Here are made-up objects, facts about them, and rows of numbers that follow some of those facts. Name the object behind each unnamed row.

Some facts about the objects:
α: is of sort; Φ: uses
[j_128,j_845,j_12,j_265,j_53,j_474,j_196,j_814,j_129,j_399,j_429,j_334,j_81,j_477,j_260,j_817,j_910,j_351,j_415,j_218,j_784,j_846,j_503,j_168,j_635,j_102,j_126,j_864,j_173,j_615,j_935,j_59,j_736,j_571,j_679,j_405,j_655,j_618,j_982,j_197,j_552,j_636,j_669,j_322,j_765,j_823,j_633,j_535,j_342,j_753,j_375,j_245,j_492,j_638,j_358,j_62,j_205,j_603,j_970,j_923,j_664,j_469,j_528,j_541,j_860,j_8,j_621,j_242,j_160,j_897,j_393,j_766,j_867,j_822,j_590,j_248,j_288,j_643,j_392,j_2,j_555,j_994,j_888,j_500,j_315,j_961,j_367,j_694,j_928,j_780,j_983,j_124,j_26,j_728,j_659,j_259,j_7,j_826,j_158,j_969,j_464,j_373,j_107,j_206,j_74,j_833,j_623,j_869] α a
[j_16,j_776,j_749,j_719,j_530,j_257,j_646,j_820,j_266,j_428,j_610,j_835,j_502,j_649,j_542,j_586,j_447,j_418,j_529,j_332,j_389,j_612,j_166,j_595,j_362,j_729,j_49,j_661,j_69,j_208,j_414,j_774,j_328,j_881,j_37,j_137,j_187,j_617,j_113,j_666,j_524,j_301,j_331,j_936,j_289,j_670,j_29,j_277,j_625,j_416,j_252,j_372,j_291,j_256,j_559,j_122,j_320,j_898,j_968,j_324,j_179] α b
j_128 Φ: j_765,j_375,j_266,j_405,j_179,j_416,j_774
j_474 Φ: j_107,j_923,j_393,j_666,j_888
j_399 Φ: j_277,j_37,j_362
j_334 Φ: j_765,j_655,j_331
j_81 Φ: j_428,j_124,j_59,j_774
j_477 Φ: j_53,j_372,j_661
j_646 Φ: j_845,j_206,j_372
j_820 Φ: j_860,j_2,j_814
j_610 Φ: j_252
j_817 Φ: j_867,j_179,j_897,j_888
j_649 Φ: j_845,j_428,j_864,j_248,j_16
j_910 Φ: j_928,j_62
j_351 Φ: j_530
j_415 Φ: j_571,j_659,j_113
j_586 Φ: j_372,j_122,j_664,j_342
j_218 Φ: j_529,j_923
j_447 Φ: j_16
j_784 Φ: j_342,j_542
j_846 Φ: j_643,j_835
j_503 Φ: j_328,j_833,j_179,j_62
j_332 Φ: j_257,j_621
j_612 Φ: j_749,j_982,j_661
j_166 Φ: j_541,j_29,j_53,j_530
j_102 Φ: j_765
j_173 Φ: j_968,j_168
j_595 Φ: j_328,j_749
j_935 Φ: j_393
j_729 Φ: j_776,j_53,j_753
j_49 Φ: j_603,j_196,j_464,j_429,j_766,j_126,j_265
j_69 Φ: j_826,j_464
j_208 Φ: j_623,j_643,j_881,j_728,j_265
j_197 Φ: j_968,j_994,j_37
j_636 Φ: j_358,j_625,j_618,j_331,j_897
j_322 Φ: j_137,j_719,j_107
j_823 Φ: j_289,j_428,j_571
j_633 Φ: j_291,j_833,j_331
j_492 Φ: j_719,j_129,j_625,j_179
j_638 Φ: j_418,j_107,j_245
j_205 Φ: j_571,j_158,j_389
j_617 Φ: j_679,j_260
j_970 Φ: j_615,j_59
j_469 Φ: j_928
j_528 Φ: j_679,j_994,j_774
j_8 Φ: j_643,j_168,j_2
j_524 Φ: j_679,j_53,j_245,j_502,j_113
j_301 Φ: j_603,j_324,j_736
j_242 Φ: j_615,j_107,j_187,j_362
j_160 Φ: j_59,j_245
j_936 Φ: j_603,j_845,j_669
j_670 Φ: j_328
j_822 Φ: j_765,j_113
j_590 Φ: j_776,j_428,j_659
j_288 Φ: j_372,j_245,j_542
j_392 Φ: j_37,j_196
j_500 Φ: j_968,j_252,j_552
j_315 Φ: j_728,j_12
j_961 Φ: j_187,j_635
j_367 Φ: j_358,j_552
j_694 Φ: j_291,j_257,j_16,j_542
j_983 Φ: j_615,j_206,j_2,j_257
j_26 Φ: j_59,j_780
j_259 Φ: j_252,j_418,j_414
j_7 Φ: j_749,j_860,j_529,j_869
j_559 Φ: j_324,j_618,j_766,j_187,j_535
j_320 Φ: j_266,j_324,j_196,j_897,j_389
j_898 Φ: j_776,j_867,j_256,j_393
j_969 Φ: j_113
j_373 Φ: j_669,j_719
j_74 Φ: j_881,j_59,j_664

Some objects and their rows:
j_910: [  5 -17 -12  -5  -5  12  -1   7  31  -5 -37   3  -7 -13  11  -4  -3 -13
 -12  -2  -1   6  15 -15  12   2  32   2   2   8  -2  -4   7  -5  -1  13]
j_373: [  3  -8  -3  11  -9  -4   2  -2  23  -1 -14  12  -1  -8   3  -9 -13  -8
  -7  -5  -6   5  -1  -9  14  -2  20   2   1   0   9 -12  -2  -8  -7  19]
j_7: [ -4 -15 -17   5 -11   4  -4  13  33   6 -20  13 -12 -21   6 -20   7 -25
 -10  10   0  -1   2  -6  16  -1   8  -1   2  20  -6 -10  23   6  -8  16]
j_766: [  8  -6  25  -8   0   0  13  -2  10  -2   8   3   9   4  -2 -10 -32  -1
   3  -3   9  14   0   0   8  -2   8  14 -15 -20  31  -7  -7 -20  -5   8]
j_206: [ -5 -13  22 -25  -9  -6   6  12   6  16   3  -1   9 -17   7  -8 -13   2
   8   8   9   5   4   6   6 -12   3  23 -15  -6   5   2  10  -4   2  -7]
j_464: [  3  -9  28  -7  -4  -3   9   1  10   0   9   1  10   0  -2  -9 -32  -2
   7  -1  10  16  -2   0  11  -4   5  17 -12 -20  28  -8  -7 -16  -4   4]
j_492: [  7 -11 -13  15  -6   6   0  -1  30 -11 -28  10  -5  -5   8  -7  -9 -11
 -14  -9  -6   5   5 -14  18   0  31  -6   7   8   3 -10  -3  -9  -7  23]
j_173: [ -5 -31   6   9   1  -7 -10  17  33  -5  -1  -1  -3  -9  20  -1 -18 -25
   0  -6  17   9  -7  -2  27  -3  -3  -3   3  17  -2  -4  -4  -8  -3  15]
j_823: [ -1 -11   0  17 -14 -20  -4  -1  12   6 -14  10   4 -12  14   5 -12   8
  -5 -11 -15  -4  -3  -6  19  -9  28   5   6   8  -7   0 -14 -10   0   9]
j_59: [  0 -17  39 -25  -2 -13   9   8  -7  10   2  -6   9  -9  19   2 -14   5
   7   1  13   3   0   9   8 -20   4  25 -22  -4   6   6  -3 -14   4 -13]
j_638: [ -5 -15   2  17  -6 -12  -3   8  23  -1 -14  11  -8 -10  21  -5  -2 -14
  -8  -2   0  -4 -11   3  25 -14   6  -8   2  21  -8  -9   2  -7  -6  16]
j_888: [ 12  -1  20 -13   1  10  19  -4   4 -11 -25   7  -1  -2  15 -15   1  -3
 -12   5   5   5   1   4   6 -17   8   3 -23  -3  15 -10  12 -14  -3   7]
j_661: [  9  -9  -1 -26   2  17  10 -12 -19  25  -4 -15   7  -9  18  -8  56   3
   3   1 -12   3 -11 -18  12  14 -23   9 -27  13  10  25  14  13   0 -28]
j_776: [ 17  -1   7  -9   8  10  16 -26 -35  13  -5 -10  12   2  22  -3  55  14
  -4 -10 -19   0 -16 -17  14   5 -17   2 -29   6  17  20   1   2  -1 -25]
j_113: [ 19 -10  14 -18  11   9   9 -21 -36   9 -12 -19  13   6  35  13  47  17
   0 -17 -15   3 -10 -23  15   6 -10   3 -28   3  13  32 -13  -3   4 -31]
j_936: [  6  -7 -27  17 -10   6  -4 -21   3  20  11   0  11  -6  -4  -7  28   0
   5 -14 -29  10 -16 -35  24  40  -7  -5   2   4  20  15 -14   9  -8  -2]
j_179: [ 27  -6   0 -27  13  34  16 -24 -19  -4 -23 -20  10  11  18  -3  45   5
  -6 -12 -11  16   0 -34   8  21  -7   2 -30  -6  27  21  -1  -3  -3 -22]
j_617: [  8 -20 -12  14   4   2  -8 -13  -9  11  -9 -11   5  -1  35  12  44  -1
  -2 -18 -19   3 -19 -29  33  21 -12 -12  -3  26  -2  24 -14   6  -1 -16]
j_968: [ 15 -24  14 -15  24  18   3  -8 -11  -2   6 -28   9   8  31   6  31 -11
   6 -10  11  17 -19 -20  22  20 -40  -4 -25  11  21  27  -9  -2   1 -23]

Which object is each row?
No name comes twice in this set of rows, the named rows included.
[  1 -17  11  -6  -6  -2   3   7  17   3 -11   3   0  -9  16  -6 -12  -8
  -2   1   7   4   1  -1  13 -10  12   9  -7   4   4  -4   3  -9  -1   6] | j_555
[ 10  -9 -27  31  -1  17  -1 -24  13   6   7  -2   9   2  -2  -7  23 -11
   2 -19 -25  15 -19 -37  28  43  -9 -16   6   8  28   9 -23   4 -11   6] | j_559
[  3 -16   7   6  -2 -17  -4   2   6  -1 -25   4   2  -6  27  10  -6   3
  -9 -10  -8  -6   1  -7  18 -17  25   3   1  13  -9   2 -11 -14   0   6] | j_969
[  5 -20  25 -11   4 -12   5   7   0  -4 -20  -4   3  -5  34   7 -10   2
  -5  -4  10  -1   0   2  16 -25  12  10 -13   9  -5   3  -5 -16   2  -4] | j_260
[  8 -19  -8   7  -5   0  -6   4  23 -12 -36   4  -3  -3  21   7 -13  -4
 -11 -12  -5   5  10 -19  18  -1  34   0  10   8  -5   1 -13  -9  -1  15] | j_334
[  2  -8  -3  18  -6  -2   1   1  25  -5 -16  16  -6  -8  10 -13  -6 -15
 -12  -2  -2   0  -6  -5  20  -8  12  -7   2  10   5 -14   3  -8  -8  22] | j_322
[ -1 -21  26 -33  -2   2   3  19  13  13   3  -5   4 -12  10 -10 -12 -12
   7  10  22  11   3   6   8  -8 -11  23 -21   0   8   0  16  -4   0  -6] | j_2
[  7  -3  21 -17   3   8  20  -1   8  -3 -17   8  -4  -4  15 -20   8 -10
  -9  10  11   4  -3   8   7 -21   0   4 -27  -1  11 -11  21  -9  -4   5] | j_923
[ -4 -18   7  20  -2  -9  -5   5  30  -7  -5  10  -2  -4  14  -5 -19 -17
  -4  -4   7   7 -11  -4  27  -6   3  -8   5  12   5  -9  -7 -11  -8  19] | j_399
[  0 -16   7  20   0  -9  -3   3  28  -9  -3   7   2  -1  11  -5 -27 -12
  -3 -10   5  11  -6  -9  24  -1   9  -5   4   4  12  -9 -14 -15  -5  19] | j_392
[  0 -15  28 -12  -5  -6   4   6  12   6  16  -1  12  -4  -1  -8 -33  -2
  13   0  15  17  -2   1   8  -2   0  19 -12 -16  27  -4  -7 -14  -1  -1] | j_265
[ 12 -20   1   3  -1  -3  -2   2  15 -11 -33   1  -1  -3  29  10 -12   1
 -11 -12  -3   1   9 -15  17  -8  35   5   0   6  -3  -1 -14 -12  -1  10] | j_102
[ 14 -12 -31 -10   1  34   0 -11   6   9 -20 -11   1  -4  13  -6  53  -9
  -6  -6 -19  12  -1 -38  15  33  -4  -2  -7  15   9  19   8  12  -5 -11] | j_670
[  4 -14 -33   0  -6  15  -3 -10   6  23  -9  -7  -1 -13  15  -8  58 -14
  -5  -2 -19   3 -12 -29  22  26 -15  -6  -4  27   1  17  13  20  -7 -12] | j_612

Now the same objects, written a new way:
Some rows with their names:
j_679: [ -2  35   9 -38 -20  41 -41  42  -9  25   7  30  -9 -11  -9  40  -6   1
  -7   3  -6  -6 -26  14  -2  -8  31  25  27  34]
j_621: [  5  41  19 -46 -12  31 -23  31  -5  10  13  26  -5  -4 -14  44  -1   6
 -23   5 -10  -1 -30   5  -8 -35  38   8  18  31]
j_814: [  0  28  14 -48 -18  43 -37  37  -2  14   5  25 -23 -14 -14  45  -5  10
 -22   3  -4  -4 -24   9  -7 -14  36  18  20  34]
j_833: [  2  25   2 -57 -17  29 -11  29 -10  34   5  23 -17  -9 -16  26  -4  26
 -25   7 -11  -5 -31   9 -23 -21  38  17  18  37]
j_659: [  9  41   7 -61 -23  29 -33  26  -7  33   1  23  -3  -7 -25  29 -16  16
 -14   6 -10  -7 -15  20 -10 -19  35  15  20  23]
j_694: [-35  21  19 -31  -1   7 -39  14  11   0 -10  10 -10  -2 -43  54 -17 -12
 -37  25 -12   4 -25  16 -40 -44  -5  28  -3  36]
j_669: [  5  44  18 -52 -10  26 -26  30   3  14  11  27 -18  -7 -20  48  -2   6
 -18   6 -10   3 -30   5   0 -38  40   8  22  31]
j_923: [  4  42  14 -45 -11  23 -25  32  -1  21   8  32 -17  -9 -18  43  -3   9
 -11   4  -8   0 -35   9   7 -33  39   9  31  37]
j_638: [-29  37  -5 -29  14   4 -46  23   8  40 -13  27   0  -8 -47  16 -18  11
  -1   3 -11   9 -48  28   5 -21   1  33  35  41]
j_635: [  1  40   3 -54 -15  34 -29  27  -5  32   1  28 -15 -10 -21  28  -7  21
 -19   5 -14  -4 -25  13 -16 -20  39  13  21  33]
j_334: [-24  -4  32 -38 -11   4 -15  29   1  25 -19  30   2 -16 -16  18 -35 -14
 -14  16 -12  -9 -12  27 -30 -48  -2  20  33  35]
j_728: [ -8  37  11 -46 -25  37 -27  38   5  18  -4  41 -16 -13 -20  49  -5   7
 -26   9 -13  -8 -31  20 -24 -31  38  11  27  33]
j_291: [-21  20  -1 -50 -23  47 -21  17  17   3  10  50 -24 -24 -14  32  -9  13
 -23  43  28  -1 -23   1   4 -11  30  -6   5   2]
j_625: [-29  33  -3 -51 -28  41  -8  17  21  18  -3  52 -22 -26 -26  34  -9  13
 -15  45  16  -3 -38  11   2 -24  36  -8  18   6]
j_612: [-37   2 -14 -29  10  10  -4  15  21  32   4  49 -10 -19 -36  16  -9  12
 -15  45  26  15 -42   6  -4 -13  -4   5   3  28]
j_277: [-17  34 -10 -50 -19  43 -13  16  18  26   7  52 -11 -19 -21  17 -10  25
 -10  42  16  -2 -30  10   4  -6  37  -9   9   1]
j_166: [-41  21  -6 -30   4  18 -38  16  25  22  -3  51 -14 -25 -30  20 -19 -13
   0  43  28   8 -37   9   9  -7  -4  11   7  15]
j_252: [-34  43 -11 -31   0  45 -14  18  28  14  -5  54   3 -24  -5  28  -4  10
  -1  31   6  -9 -35  24 -17   1  42  -9  26   6]
j_37: [-21  41  -7 -48  -1  43 -16  14  28  22   1  51  -6 -18 -15  18 -12  25
  -7  35  11  -5 -24  11  -7  -6  38 -10  10   0]

Rows to name:
No name comes twice in this set of rows, the named rows included.
[ -2  39   7 -41 -29  30  -3  20 -10  27  16  50  20 -15  -5  20 -14 -20
  10  47  27  -9  -9  16  11 -12  10  -9  26  -2] | j_113
[  4   5  29 -61 -29  16  -2  47 -13  24  -6  40   8 -17  -8  29 -22 -13
  -6  15 -12 -10  -4  28 -20 -38  29  10  35  23] | j_765
[-26  41  -1 -33  12  47 -12  17  29   1  11  54  10 -15  -4  23  -3  12
  -1  29  11  -5 -32   8  -7  -5  41 -15  17   2] | j_968
[-40  28   7 -27  18  12 -23  15  31   8  -3  53  10 -17  -8  14 -13  -7
   7  29  11  -1 -38  14  -7  -8  14  -7  17   8] | j_610
[-37  25 -11 -28 -22   8 -34  18  15  38  -9  51  15 -17 -40  19 -25 -20
   7  47  19  -5 -41  33   7 -11  -8  16  18   7] | j_524

The same objects again, as new rows of numbers:
Known rows:
j_342: [  9  -7 -23  -1  12 -22 -43  -2  40   7 -10   6   8]
j_888: [  5  -6 -12  -4  23 -41 -43 -16  43  10   1 -11  12]
j_670: [ 15 -38   6  -8  69   4 -46  -7  -5 -21   7  -7  28]
j_126: [  0  -8 -19   5  20 -30 -42  -9  46   8   3  -4  13]
j_617: [ 12 -42  13  -1  47  -3 -45   2   3  -2  26   1   1]
j_822: [  9 -53 -14 -19  67  -9 -19 -13   7  38  27  17 -16]
j_113: [  1 -34 -38 -18   2 -25 -26 -26  13   3  39 -11 -12]
j_122: [ 11 -19 -17   4   3 -31 -43 -13  26 -12   7  -3  12]
j_265: [ -3  -9 -19   6  21 -27 -42 -10  47   8   3  -4  15]
j_615: [  0 -25  -9   5  16 -37 -44  -5  55  11  -6  -3  14]
j_845: [  4  -3 -21   7  15 -25 -53 -13  36  14  -9   0   3]
j_69: [ 13 -42  15  10  49  -5 -49  -4   3  -1  23   4   2]
j_414: [  7 -15 -13   3   2 -38 -42  -9  19  -6  14  -6  23]
j_636: [ 14 -31  14   4  71 -14 -42  -5  17  26   7  14   5]
j_158: [ -4  -8 -20   2  19 -29 -45 -10  38  12   3  -7  12]
j_447: [ 16 -35  14  13  44  -8 -64  -7 -18  11   0  14   1]
j_315: [  4 -32  11   2  63  -3 -45   6  20  19  10   6   3]
j_166: [ 16 -31  12  -5  45   7 -50   6   2  -8  28   2  -7]
j_257: [ 13 -20 -16  17   2 -28 -51 -17  17  -3  -4   8  12]

Rows to name:
No name comes twice in this set of rows, the named rows included.
[  8 -44   4  -5  72 -15 -33 -13  16  27   9  11   4] | j_128
[-11 -25  10  -5  62  -6 -67   1  -2  30   9 -17 -10] | j_590
[  6 -38  14  16  45  -4 -73  -9 -20  14   2   3  -7] | j_649
[ 18 -20   3 -18  55  17 -47  20  17   4   7  12 -16] | j_477
[ -1  -8 -17  15  24 -24 -47 -16  51   8   4  -2   4] | j_603
[ 18 -35  21  18  48  -1 -56  -9   3   3  16   9  -7] | j_936
[ -3 -18  15   0  57 -19 -37  36  -3  33  26  18  27] | j_500
[  9 -15 -16   6  10 -29 -43 -20  26 -13  12 -10  19] | j_529
[-20 -67  -5 -12   7 -40 -48  10  58  13 -24 -21  28] | j_59
[  4  -4 -14   6  20 -31 -47 -16  45   8   1  -3   6] | j_669
[ 25 -30   9 -19  46   4 -46  26  15  14  -8  23 -17] | j_288
[  0  -8 -18   2  20 -35 -38  -7  38  14   2   1  19] | j_358
[ 15 -21  -4  15   7 -37 -43 -21  39 -10  18  -4  10] | j_187

